Here is a tiny trained network, its code and every weight. The questions are about switching its units off for an input and a class, where a switched-off unit gives its printed mean instead of its output.

import numpy as np


def w(rows, s, z=0):
    codes = np.array(rows[::2]) - 128.0
    scale = np.full(codes.shape[1], s)
    scale[-1] = z or s
    return codes * scale


def f(y):
    return np.maximum(y, 0)


def log_softmax(a):
    a = a - a.max(-1, keepdims=True)
    return a - np.log(np.exp(a).sum(-1, keepdims=True))


def net(x, mask):
    res = np.array(x, float).reshape(1, 8) / 4 @ E
    y = f(res @ A[0][:, :-1].T + A[0][:, -1])
    res = res + np.where(mask, y, B[0][:, -1]) @ B[0][:, :-1]
    return log_softmax(res[-1] @ U[:, :-1].T + U[:, -1])


A, B = {}, {}
E = w([
[132,127,124,130,123,132,127,126],'x0',
[131,57,187,185,123,127,241,81],'x1',
[67,119,37,145,114,50,109,33],'x2',
[125,120,137,129,127,126,117,126],'x3',
[125,129,128,129,127,130,125,128],'x4',
[122,126,136,121,131,125,124,126],'x5',
[163,154,137,178,247,185,93,55],'x6',
[136,131,124,136,127,124,132,130],'x7',
],0.015)
A[0] = w([
[54,163,49,88,85,30,64,164,112],'n0',
[102,165,82,82,138,92,109,145,158],'n1',
[61,200,3,99,149,76,30,119,106],'n2',
[182,117,139,140,210,143,94,75,143],'n3',
[146,164,125,102,165,152,52,246,168],'n4',
[146,176,124,107,160,148,76,225,162],'n5',
[222,152,96,67,110,159,88,191,115],'n6',
[198,74,195,139,128,116,175,186,98],'n7',
[176,182,155,95,174,176,85,109,111],'n8',
[65,47,96,179,133,77,160,64,61],'n9',
[125,119,57,94,44,97,101,130,103],'n10',
[200,122,208,135,205,239,188,76,124],'n11',
[106,89,86,141,121,74,190,28,54],'n12',
[61,125,129,108,14,77,170,214,255],'n13',
[111,158,89,169,222,109,74,105,118],'n14',
[51,187,162,176,82,131,118,159,130],'n15',
],0.011,0.0093)
B[0] = w([
[171,107,131,204,163,71,86,206,225],'n0',
[145,123,97,130,195,91,108,158,179],'n1',
[129,45,92,184,170,201,89,151,235],'n2',
[90,146,128,198,156,134,91,109,192],'n3',
[121,182,131,67,80,40,153,56,209],'n4',
[107,172,143,84,55,47,133,42,196],'n5',
[150,184,173,85,94,88,129,120,184],'n6',
[122,73,131,107,116,197,155,189,183],'n7',
[106,115,145,136,167,80,92,86,181],'n8',
[132,195,170,45,98,71,108,109,197],'n9',
[177,119,131,187,181,52,125,180,190],'n10',
[155,115,237,251,162,97,147,150,221],'n11',
[115,174,107,96,33,30,143,77,197],'n12',
[163,122,169,74,81,122,162,254,254],'n13',
[83,169,71,92,176,191,125,92,192],'n14',
[132,141,81,93,129,100,163,160,149],'n15',
],0.0097,0.026)
U = w([
[152,136,137,44,61,57,137,143,176],'0',
[167,89,154,188,160,96,118,175,207],'1',
[107,177,151,127,117,84,119,11,111],'2',
[108,97,62,149,170,158,69,83,4],'3',
[129,73,179,85,71,195,210,184,118],'4',
],0.012,0.0036)

Each question gives the input, the list of numbers given to net, and the class t.
The units are the neurons (one row each of A and B). Each row of codes is followed by its name. A weight is (code - 128) times the scale printed after its matrix; where a second scale follows, it is the last column's (A, B and U).
mask holds one flag per neuron, in row order. A switched-off neuron (its flag False) gives its mean, the last column of its row in B, instead of its output. The means were averaged over made-up inputs and are rounded, as every weight is.
A unit's drop is (log p(t) with every unit on - log p(t) with that unit switched off) / (log p(t) with every unit on - log p(t) with every unit switched off).
unit that matters most: the unit with the biggest drop
top k neurons: the k neurons with the biggest drops, biggest first
drop of u: that unit's drop, to one decimal
input [4,8,-8,-7,5,-7,-1,3], class 4: unit that matters most : n7
input [1,5,1,-4,-2,5,6,4], class 2: top 4 neurons : n13; n0; n2; n10
input [7,-7,1,3,-7,4,4,8], class 3: top 3 neurons : n2; n12; n9
input [0,-6,1,5,-4,4,0,0], class 1: top 3 neurons : n2; n0; n12
input [-6,-5,1,4,-7,-4,0,1], class 1: top 4 neurons : n2; n12; n9; n0
input [0,-6,5,6,-5,-8,1,0], class 3: top 4 neurons : n13; n11; n14; n2
input [5,-6,2,-4,8,-3,-7,2], class 1: top 2 neurons : n0; n2
input [-1,4,-8,-5,3,8,-6,5], class 4: drop of n7 : 0.0
input [3,-6,2,7,-2,8,-8,-5], class 1: drop of n0 : 0.6
input [0,0,-8,4,6,7,6,3], class 2: drop of n5 : 0.2
input [4,1,-3,6,7,3,-5,-3], class 4: drop of n12 : 0.1
